Below are the code and all the weights of a small trained network. Each question names an input and a class and asks about switching units off, where a switched-off unit gives its printed mean instead of its output.

import numpy as np


def w(rows, s, z=0):
    codes = np.array(rows[::2]) - 128.0
    scale = np.full(codes.shape[1], s)
    scale[-1] = z or s
    return codes * scale


def f(y):
    return y / 2 * (1 + np.tanh(0.7978845608 * (y + 0.044715 * y**3)))


def log_softmax(a):
    a = a - a.max(-1, keepdims=True)
    return a - np.log(np.exp(a).sum(-1, keepdims=True))


def net(x, mask):
    res = np.array(x, float).reshape(1, 7) / 4 @ E
    y = f(res @ A[0][:, :-1].T + A[0][:, -1])
    res = res + np.where(mask, y, B[0][:, -1]) @ B[0][:, :-1]
    return log_softmax(res[-1] @ U[:, :-1].T + U[:, -1])


A, B = {}, {}
E = w([
[89,200,254,180,179,42,57,141,145],'x0',
[108,122,157,49,193,204,128,79,42],'x1',
[125,124,133,130,121,134,121,128,131],'x2',
[2,93,151,58,138,111,157,146,182],'x3',
[135,149,110,119,148,109,160,122,128],'x4',
[117,217,59,40,59,87,77,101,123],'x5',
[135,20,146,128,86,31,132,63,60],'x6',
],0.0084)
A[0] = w([
[87,194,199,163,191,66,58,92,132,24],'n0',
[154,63,146,162,146,156,140,170,113,138],'n1',
[254,127,120,198,117,156,88,59,79,224],'n2',
[148,80,164,106,72,38,120,70,88,78],'n3',
[114,236,99,125,163,227,89,200,191,41],'n4',
[205,169,188,135,126,115,79,138,107,75],'n5',
[153,198,87,88,128,84,25,96,130,141],'n6',
[90,175,78,20,23,125,45,68,118,82],'n7',
[174,84,109,158,66,92,108,212,219,61],'n8',
[174,79,97,87,94,180,177,129,152,3],'n9',
[149,153,170,63,166,169,133,89,78,142],'n10',
[134,94,170,156,181,152,157,112,148,94],'n11',
[97,122,153,88,174,196,98,81,48,48],'n12',
[39,75,147,94,134,111,128,105,180,226],'n13',
[161,116,77,128,105,177,122,148,118,66],'n14',
],0.01,0.0058)
B[0] = w([
[59,27,6,118,127,152,143,31,109,217],'n0',
[160,162,134,216,216,164,90,166,101,174],'n1',
[139,120,104,44,116,152,152,209,180,249],'n2',
[191,123,216,94,96,143,221,76,68,201],'n3',
[169,59,249,89,91,101,221,80,77,237],'n4',
[106,63,31,92,106,144,188,161,155,176],'n5',
[116,144,136,183,184,140,105,186,101,213],'n6',
[143,151,94,207,215,129,174,174,81,240],'n7',
[170,197,116,186,110,78,96,73,156,191],'n8',
[1,44,101,233,118,105,144,68,94,171],'n9',
[132,180,101,196,76,85,96,142,225,188],'n10',
[114,183,119,223,195,165,150,145,101,166],'n11',
[180,134,176,175,75,29,63,92,203,183],'n12',
[205,108,78,46,163,170,120,205,203,221],'n13',
[77,50,71,121,101,154,145,75,173,158],'n14',
],0.0084,0.012)
U = w([
[40,51,72,150,121,134,132,61,125,83],'0',
[142,156,148,201,225,130,125,172,74,87],'1',
[186,95,239,104,108,112,183,80,86,92],'2',
[155,109,102,52,133,131,128,200,203,107],'3',
[162,186,143,193,70,19,77,77,206,93],'4',
[130,128,146,119,134,118,120,139,131,249],'5',
[146,138,127,104,145,138,120,119,137,226],'6',
[61,168,169,57,97,137,2,190,72,113],'7',
],0.0093,0.015)

Each question gives the input, the list of numbers given to net, and the class t.
The units are the neurons (one row each of A and B). Each row of codes is followed by its name. A weight is (code - 128) times the scale printed after its matrix; where a second scale follows, it is the last column's (A, B and U).
mask holds one flag per neuron, in row order. A switched-off neuron (its flag False) gives its mean, the last column of its row in B, instead of its output. The means were averaged over made-up inputs and are rounded, as every weight is.
A unit's drop is (log p(t) with every unit on - log p(t) with that unit switched off) / (log p(t) with every unit on - log p(t) with every unit switched off).
The circuit of an input: a set's keep is (log p(t) with only the set's units on - log p(t) with every unit switched off) / (log p(t) with every unit on - log p(t) with every unit switched off). Starting from the 12 units with the biggest drops (on a tie, the unit counted first), units are removed one at a time, each time the one whose removal leaves the highest keep (on an exact tie, the one counted first), for as long as the keep stays at least 0.8.
units of the circuit, in order: the units of the circuit, biggest drop first
unit that matters most: the unit with the biggest drop
k most important neurons: the k neurons with the biggest drops, biggest first
drop of u: that unit's drop, to one decimal
input [-2,3,4,-6,5,-1,-7], class 2: 2 most important neurons : n4, n13
input [3,-1,8,3,-6,7,8], class 2: 4 most important neurons : n3, n1, n11, n10
input [1,5,-1,-1,-4,-3,-5], class 2: 2 most important neurons : n4, n8
input [4,5,-3,-5,1,8,-5], class 1: units of the circuit, in order : n6
input [6,3,7,8,2,6,7], class 3: 2 most important neurons : n13, n4
input [-4,-6,6,-7,-2,0,1], class 3: 3 most important neurons : n2, n12, n10
input [-4,6,-3,-3,0,-5,-2], class 4: 3 most important neurons : n12, n10, n7
input [-6,-7,-2,-8,-8,6,6], class 3: 2 most important neurons : n2, n4
input [-4,8,7,6,8,-1,-5], class 4: units of the circuit, in order : n12, n10
input [-2,-6,-4,2,-7,7,-7], class 1: 3 most important neurons : n7, n6, n3
input [-7,4,3,0,-1,-8,5], class 1: 4 most important neurons : n1, n0, n11, n5
input [5,4,-7,-7,-4,2,-2], class 3: units of the circuit, in order : n2, n5
input [5,-8,8,5,7,-7,-6], class 4: 2 most important neurons : n8, n7
input [3,-6,1,6,0,2,6], class 2: unit that matters most : n3
input [7,2,3,-4,-4,1,6], class 0: 3 most important neurons : n0, n4, n5
input [-2,-3,-4,-3,-5,-8,4], class 1: drop of n1 : 0.7
input [4,-4,-5,-2,-3,-1,5], class 2: drop of n3 : 1.8
input [1,-6,4,0,-1,8,7], class 1: drop of n7 : 0.6
